Table B holds the same points as the rows below and some others, measured another way and shuffled. Each row below is followed by which row of B it is.
B:
1: [ 137  471 -225   -8  147  183 -101 -205   95   13  -58   64    3   27
  -74 -474 -425 -258 -335   33  224  122 -203]
2: [ 349   97  180  145    9 -113 -218 -500  203  359   64  243 -218  400
  233  -95  -25   22 -210  429  324  269 -210]
3: [-493 -256 -165 -317  108 -378 -267  118   35 -441   -7  -52 -107 -407
  113  -74  -58  142  416 -281 -371 -163  108]
4: [ 372  431 -101   -6 -155   85 -197 -182  127   98 -100   65   14  341
 -274 -248  -67 -161 -373   28  257 -231 -257]
5: [-341 -170   93 -114   98  -18 -273   53  -36 -152  -55  -43   78 -119
  -10 -214  399  100  265 -154 -175 -285 -205]
6: [-133 -263  -11 -136  -93 -228   33 -165  219 -108 -169  142   19   81
 -194 -339  244   37  -64  -46  -95 -357 -100]
7: [-254  -61   -2  -43  231  319  -43  223   33 -300 -209  -99  162 -341
  171 -213  228   56  106 -221 -239 -380 -179]
8: [  11  465  -59   47  147  410 -105  -65 -284  -51  -89 -256   69  113
   65 -127 -122  -24  -73  -24   67   -5 -146]
9: [ 348  460 -331  -49  -93 -379   99 -582   48   76   22  109 -258  570
 -424 -225 -536    6 -355  383  282   -7  114]
10: [ 381  -30   20 -132  -91 -218  159 -114   28 -353 -313 -110   90  223
  244  160  102  -34  -78 -146 -228   55    8]
11: [ 165  280  119  131  141  120 -255   -4  -26   18  -99   32   59   16
  109 -121  289  -56   85  -29   52 -230 -202]
12: [  92  436  -49  134  293  594  -72  -75   17   72 -116  -13  174   12
  -32 -516  -55 -166 -325   81  205  -79 -425]
13: [ -94  287 -186 -173  227  -49 -129 -272 -201 -147   24 -123   37  115
  -79 -384 -329 -159  -39    6   30  424 -156]
14: [-428 -261   82   13 -266 -215  248 -155  -85  -40 -228  -48 -187  -42
  139   19  117  213  176 -158 -182 -483  427]
15: [-109 -108   61  -66  426  -16 -290 -259   22  -51  153   16 -100  -22
  428 -134 -112  137  129  296  -12  553 -282]
16: [-578 -105 -156 -224  198 -235 -230  -45  -74 -253   55  -46 -114 -352
   82 -287 -217   41  324 -160 -205   47   81]
17: [ 307  432 -228 -165  324  132 -329 -142    1 -198   73  -81   89  222
 -121 -262 -270  -80 -205  174  101  298 -470]
18: [-257 -175  -37  -63 -203 -282  152 -386   18   65  -62   41 -236  310
 -222 -131    7  277  -39  197   16 -385  187]
19: [-163  312 -276  -86  171   59 -123 -214   88  -22   -4   83  -78 -149
  -64 -552 -541 -222 -215   -2  147  155  -91]
20: [-211 -223  181  -17  160 -223 -320  118  160 -154  -90  149  -37 -432
  406  -80  360    6  409 -225 -224 -181  -34]
21: [ 132  322 -120  134  360  523  -31  -49  233    9  -91  101   81  -49
  -37 -457  -74   -9 -339  242  175 -296 -398]
22: [   7 -388  189 -122  107 -491   81 -184  -79 -340 -169  -53  -11   74
  430  180  344  154  361  -44 -374  217  102]
23: [ 185  126  -65  -51  113 -147  -55 -254  141  -86  -94  114  -16   95
   69 -262 -117 -113 -135   65   48  134 -139]
24: [  63 -197   90 -234  -27 -529 -321   29  136 -330 -154   98  101 -132
  156  -88  349 -175  282 -369 -274   32 -110]
25: [-115  -44  140  118 -202 -126  165 -348    8  190 -184   99 -134  174
   51 -207   98   10  -79   16   85 -226  175]
26: [  66  385  -23  -62  163 -129 -170 -201 -357 -152  -49 -203   10   78
  254  -64 -227 -200  166 -136  -34  522   21]
27: [ 105  299 -125 -100   -4 -154 -113 -325 -150  -52    6 -122 -159  229
  153   -2 -451  -46  -80   57   76  385   65]
28: [ -91  443  188  170  -21    0 -588 -267 -270  418  177    1 -208  190
   87 -109   20  -51  203   82  323  102  -87]
29: [-111  114  100  -51 -121 -179 -278 -215 -275   44   26 -171 -165  216
  201  159  -17  101  210  -42   -9  129   97]
30: [ 516  302   24  160  199   10  -81 -364  252  152  -41  241  -75  271
  135 -224  -75  -88 -301  371  271  140 -269]
31: [-204 -447  351  203    5 -219  -18  -55  244   94 -164  271 -157 -187
  343   -5  651  264  329   51 -145 -629  110]
32: [  15   65  355  203 -208 -229 -267 -156 -148  224  -73    5 -258   14
  580  320  213   49  335 -115   25  -34  269]
33: [ -74   64 -218 -136  -80 -270   32   21  159 -294 -208   54  -89 -240
    4 -136 -190  -55   30 -264 -170 -394  216]
34: [ 579  350  240  290  157  157 -172 -280  196  270 -107  217  -32  136
  508 -110   31 -230 -237  201  295  308 -264]
35: [-442 -215 -282 -324  117 -232 -210   25  207 -350   31   41 -117 -294
 -102 -262 -210  157  132  -83 -223 -252  -22]
36: [-153   47   63 -112  182  -11 -412 -136 -164  -40  117 -107    4  160
   -2 -132  173  120  199   86  -13  116 -306]
37: [ 121  -61 -183 -260 -119 -135  231  127  141 -561 -412 -104  181 -112
   22  -65   22 -108 -113 -423 -364 -327   57]
38: [-250 -367 -153 -198  -40 -211  329  105  176 -520 -321  -64  -74 -334
  290   98  -57  222  110 -249 -464 -467  331]
39: [ 111  108  178  147 -114   -4 -214 -289   30  283   11   58 -236  220
  334   91  -20   93  -54  176  197   38  -13]
40: [   4 -244 -111 -203  326 -179  157   45  224 -557 -268   56  199 -259
  130 -290  169  -38   63 -145 -382  -76 -155]
41: [ 291  273 -174 -137  -53 -311  -60 -237  173 -144 -166  140    3   34
    2 -334 -336 -386 -229 -187   57  248  -28]
42: [ 169  407  234  197  -14  326 -393  -29 -213  199  -27 -162  -71  116
  426  208  101   14   63  -25  156    7 -129]
43: [ 206  281  273  267 -323  -27 -184  -32   20  252 -230   89 -130   -5
  332  121  251 -136   52 -247  134 -429  184]
44: [ -95  133  139  221  270  328  -26  -82  -90   49  -71  -61 -101 -148
  526   -6  -19  126   84  125   11   -5   -6]
45: [ 155  390 -219 -153  -30  -15 -356 -107   51  -64   28  -10   -6  214
 -323 -237 -166  -66 -174    9  140 -166 -260]
46: [ 252   97 -193 -160  150  -29 -145 -283  334  -74   -5  182   25  229
 -195 -436 -194  -81 -393  247  151  112 -426]
47: [ -58 -231  -73  -79   74   88  149   32  329 -254 -247   98   62 -148
   47 -236  153  109 -147  -28 -171 -489 -135]
48: [ 206  327  164  391  124  291 -183 -214  253  430  -18  276 -242  -51
  394 -158  -68  -11 -184  299  366 -192  -98]
49: [ 237  330   76   50  112    3 -151 -205 -187  -12  -72  -92   17  196
  233  -37  -16 -124   17    2   64  285 -114]
50: [  -5 -196  143   -6 -254 -398  -60  -80  173  -45 -203  157 -124  -28
  148   42  319   42  158 -186 -125 -439  185]
51: [-219 -389   94 -164 -102 -198   63  119  150 -355 -351   20  148 -296
  209 -177  371  -89  151 -461 -368 -293   24]
52: [ 168  525 -174  126  323   48  -73 -458   76  205   54  212 -100  119
  -86 -613 -474 -260 -294  323  365  324 -175]
53: [ 162  251  164   21  127  -68 -437 -231 -174  100   88  -57  -57  211
  287    4   37  -56  134   80  114  423 -213]
54: [-271 -564   21 -353 -127 -575  112 -181  -29 -430 -166 -114  -32  134
   87   77  213  222  251 -150 -433   11  143]
55: [-102 -199   14 -117 -144 -440  -69  125  146 -336 -246   51 -115 -350
  358  157  122   21  313 -396 -334 -351  308]
56: [ 540  124 -183 -175   10  -55  -50 -139  375 -235 -157   89   50  232
   10 -100 -169  -68 -421   90   25   15 -307]
57: [ 111 -129 -202 -303 -123 -368   -7  -24  200 -447 -192  -44  -86  -88
  246  127 -277    5  -42 -233 -277   29  131]
58: [-217   95 -304 -148 -300   60  412 -116  -33 -227 -298 -183  -67  120
 -295 -150 -310  118 -293 -166 -109 -608  291]
59: [-341 -484  304   74   41    9   16   53   64  -92 -178  -21 -121 -292
  662  201  391  312  325  -80 -294 -279  133]
60: [ 102  357  -29   76  450  223 -307 -386  -73  186  203   39  -25  325
 -103 -414 -100   44 -127  499  303  326 -481]
61: [ -25 -318  -30 -268 -315 -464  190   46  -64 -517 -320 -213  -15  171
   -7  350  326  290  224 -293 -477 -562  292]
62: [-337 -434   -8 -248  301 -111   52 -225    5 -295  -28  -56   76   79
   23 -305  167  218   98  159 -248  174 -247]
63: [   6  102    9 -114  190 -122 -431  124   42 -252  -38  -10   13 -321
  379  -32   14 -125  257 -257 -159  138 -130]
64: [  76  414  228  328  245  328 -426  -17   20  293    1  141  -46 -221
  384 -226  169 -152   95   22  244  -86 -229]
65: [ -70   34 -298 -113  -69 -145  199 -279  257  -75 -126  166  -82  208
 -536 -485 -139   90 -317  172   70 -577  -13]
66: [ 146  206  156  119   18 -341 -184 -219    6   79 -116  162 -103  -92
  366 -130   14 -275  170 -158   51  208  121]
67: [ 398  360  155  236   62   42 -231   96   97    0 -193   93  -32 -172
  462  119  180 -137   97 -159   30 -252   -1]
68: [-246 -106   42 -135   59  108 -143  -12  -64 -172  -85 -156   32  -87
  240  -83   45   63   75 -146 -162   38 -126]
69: [  10  -78  -66 -226  365    1   16   17  -21 -507 -200 -119  269 -143
  209 -269   87 -124   61 -181 -311  294 -277]
70: [ -34  236 -243 -309 -101 -411 -431 -365   -3    3  146   63  -75  379
 -568 -432 -213 -122  -95   45  177  113 -235]
71: [ -69  428 -215  -16 -303    2  134 -231 -208   15 -148 -191 -218  182
  -66   -9 -511  -13 -192 -125  101 -223  364]
72: [-127   57 -367 -244 -223  -93  127 -173  167 -191 -125  -39 -164   94
 -235 -188 -492   81 -322  -45  -22 -323  130]

[-108  -37  331 -164  -20 -205   53 -135 -348 -187 -342  -46 -188  -80
  107  -27 -149  -34 -182 -103  -60   92  177   64 -103  201   69   58
    5  -24   -4 -294 -118  -31   65] : 32
[ 313 -464 -130  110 -235  428 -187  151 -238    5   81 -266   41 -123
 -401 -143 -275 -168 -136  -31  -54 -144 -275   87   73  136  296 -131
   61 -248  383 -186 -206 -379  -95] : 24
[-407  -90 -331 -351 -465  386  -19  187  378 -242  250   16  223   -6
  396 -437  -50 -109  110  189  -52 -120  254  201 -405   89  526 -119
 -212 -176  239 -160  131  142  -75] : 67
[ 359  -25  -17  157  -66  171  -77  -36 -118 -276 -100  -48  -56   48
 -160  -58  -96 -391 -288   54   -1 -109 -247   60 -122 -196  120   -8
   62  -90   10  -59  -72 -175 -125] : 7
[ 349  -33    3  135  -97  212  -44   56  -37 -218 -108  -53   94  120
 -120 -136  -63 -381 -184   23    5 -117 -231  139 -124 -255  135   36
   62  -74   -7   57   -8 -188 -145] : 69
[-112    5  204 -182   19 -321  248    7 -117 -156 -296  -84  115  198
  211 -178  -22  -75   48  -65  -31   86  202  232 -143  -95 -120  283
  -82   15 -185    3   83  159  -71] : 29
[  -5 -348 -207   30 -220  102 -149  118 -204  -71    0 -172  -32 -201
  -99 -155 -184 -401 -125  101  -41  -14 -130   69  112   37  308 -102
  -85 -248  238 -128  -20 -317  -35] : 4
[  82 -117 -217  -98  -57  289   32  -11  118 -184  228  -90   82   41
 -104 -204  -96  155  -18   61  -49 -227  105   39 -203   89  131  -15
  -55  -53  117 -167  -62   81 -108] : 20
[-433  -51 -410 -175   22  -20  102  -17  346  -84  347   76  260  -66
   65 -342  167  292  244  148 -143 -158  477   51  -71   15  152   51
 -170  -92   59 -201  123   21 -118] : 31
[  60 -183  130  -40  211   77  -52  -78 -201  -38    3   -3  105  -67
 -238 -159  -20  266  -29 -164  -67  -62  222  100  102  148   80  -22
   66    1   20 -263 -171 -286    8] : 2
[-229  -84 -305  -82 -174  101   20 -132   80 -290   90  -43  -66 -128
  -50  -11 -118   27 -121  155 -151 -254  152 -124 -263  138  151  -49
  -58 -137  132 -283  -84   37 -146] : 64
[-220   27 -258 -169  -86   63  173   76  352  -49  208   -1  227   -2
  120 -304   82  161  216  135  -92 -154  317   82 -143  -34  182  113
 -132  -49   73   -3  209   61  -72] : 23
[ 172  -75  207   42  165 -133  110   52 -152   35 -196  -63  177   50
 -115 -161   22  -28   42 -123  -24   33   77  181  157 -147  -23  192
   45   15 -106   83   67 -267   -9] : 54
[ 377 -282   35  -13  -52  635 -295  189  -85  -89  151  -28  209  -15
 -136 -346 -133 -183 -124  -88   97  -78 -112  254   51   34  482 -254
   16  -49  139  -25  -78 -442   71] : 56
[ 364 -159   19 -127  -82  383  -92  -14 -183 -359  -10 -148  -92  114
    9 -100 -313 -200 -309    5   98 -133 -141   94 -251  114  162 -123
  -69   18   -9  -70 -151  111    8] : 63
[ 104   74 -199  -33   57  165  -13   24  221 -168  219   83  131   32
   64 -316  105 -105    0  128   18 -100  130  116  -56 -178  225  -11
 -104  -11  -34    6  145  -59  -26] : 47
[  87 -133  199  -14 -184  195 -160  157 -164  -99 -222   13  112  -66
   89 -239  -77 -441 -130  -63   23   91  -74  255   21  -88  420  -90
   26 -113   74  -21   41 -431   52] : 10
[-149  135 -224  -66 -133    1  226  -27  320  -32  106  -25   22 -122
   17  -94   29  177  109  180 -158 -225  227 -102 -170    5  146  147
  -50  -55  155  -29  199   60  -77] : 1
[ 105   54  266  -91 -182 -250  197   -4 -250 -236 -434 -159 -149  135
  185  -43 -174 -379 -185   -1  -18   98 -104  143 -238  -91  -41  231
  -29  -61  -53  -21   33  170  -68] : 26
[ 570 -464   63  115 -137  557 -213  194 -319 -145  -69 -256  202  155
 -356 -164 -316 -330 -227 -154   63 -141 -405  244  -17  -26  197 -114
  104 -121  124   13 -248 -360 -118] : 17
[ 110   41  365 -130   80 -140  135  -92 -269 -146 -373  -75 -143  -24
   99   41 -181  -36 -179  -94    8   24  109   31  -66  103   15  115
   -1  107 -142    7   12  -17  127] : 27
[-113  192  270   58  115 -519  234 -200 -196   56 -374    4 -268 -282
  -59  121   33   78  -62    1 -167   55  224 -145  127   41  -42  251
   76  -15   16 -145  104 -191   75] : 14
[ -88 -102  176 -101 -119   21  -48  -36 -222 -327 -307   -5   48   63
  113  -75 -126 -289 -206  -69  -30    3   33  171 -210  -21  141   -5
   11  -61  -89 -155 -103 -132  -71] : 42
[  86   94  128 -242  -11  389   94  129  284  -16  114   63  249   40
  178 -329    8  270  138  -51   36 -132  295  169 -164   78  357    2
  -43  144   19  119  183  -35  139] : 57
[ 303 -300  -80  243  -64   81  -23  107 -197  274   54 -251  -38 -277
 -521 -103 -103    5    7  -10 -133  -83 -177  -16  342   64  162   60
  108 -239  420 -143  -47 -490  -43] : 65
[ -57 -197  -75  -66  -75    4  -61    3 -174  -42    7 -104 -118 -243
  -46 -125 -136  -80  -87   64  -59    3   95    8   99  177  247  -61
  -83 -145  196 -210  -18 -198   61] : 50
[-200   37  129 -163  121  -73  136  -71   53  -70  -57   79  173   -7
   32 -179   87  319  108  -94 -106  -61  408  100  -77   64   67  116
   13   45  -63 -156   17  -85  -14] : 39
[ 540 -129   18   -9  239  290   50  -78 -146 -102   99 -193  -70   24
 -280    3 -252  220 -174  -36   66 -236  -32  -71   17  152  -23   -3
  -11  144  -48   68  -95   -3   84] : 35
[-342 -121 -163 -211  -70  -16  162   28  148 -193  -21  -37  319  111
  129 -184  -15   90  140   29  -98 -156  309  133 -209  -28   35  133
 -109  -29  -97   -9   63   55 -151] : 53
[-314  287   11 -172  232  -39  191 -169  361 -205   39  275  254   24
  166 -158  235  410  137    3 -104 -198  581   18 -211  -79   79  115
   -9  179 -257  -35  155  -19  -17] : 59
[ 549   60  224   27  179  -93  249 -140 -237 -117 -162 -235 -223  147
 -229   49 -207  142 -184  -57   -5 -107  -94  -37 -110   44 -264  248
   57  102  -64  -25  -95  236  -37] : 16
[ 372 -451   67  176   43  125  -92   23 -455 -132 -217 -261  130   87
 -465   13 -252 -214 -213 -167  -40 -129 -287  128   95  -43  -91   41
  128 -118    4  -76 -286 -372 -184] : 36
[  39  202  485  -22 -123 -407  271  -42 -227   88 -510  -97 -273 -162
   91   27  -63  -80  -70  -55 -119  154   61   13  -19   45   51  289
   93  -43  125  -84  138  -79   92] : 71
[-226 -182 -460    8  -66  -29  130   44  217 -127  154  -93  290   18
 -100 -150   21  -21  143  163 -139 -248  139   24  -57 -159    3  140
 -101 -130    0   33  102  -57 -245] : 5
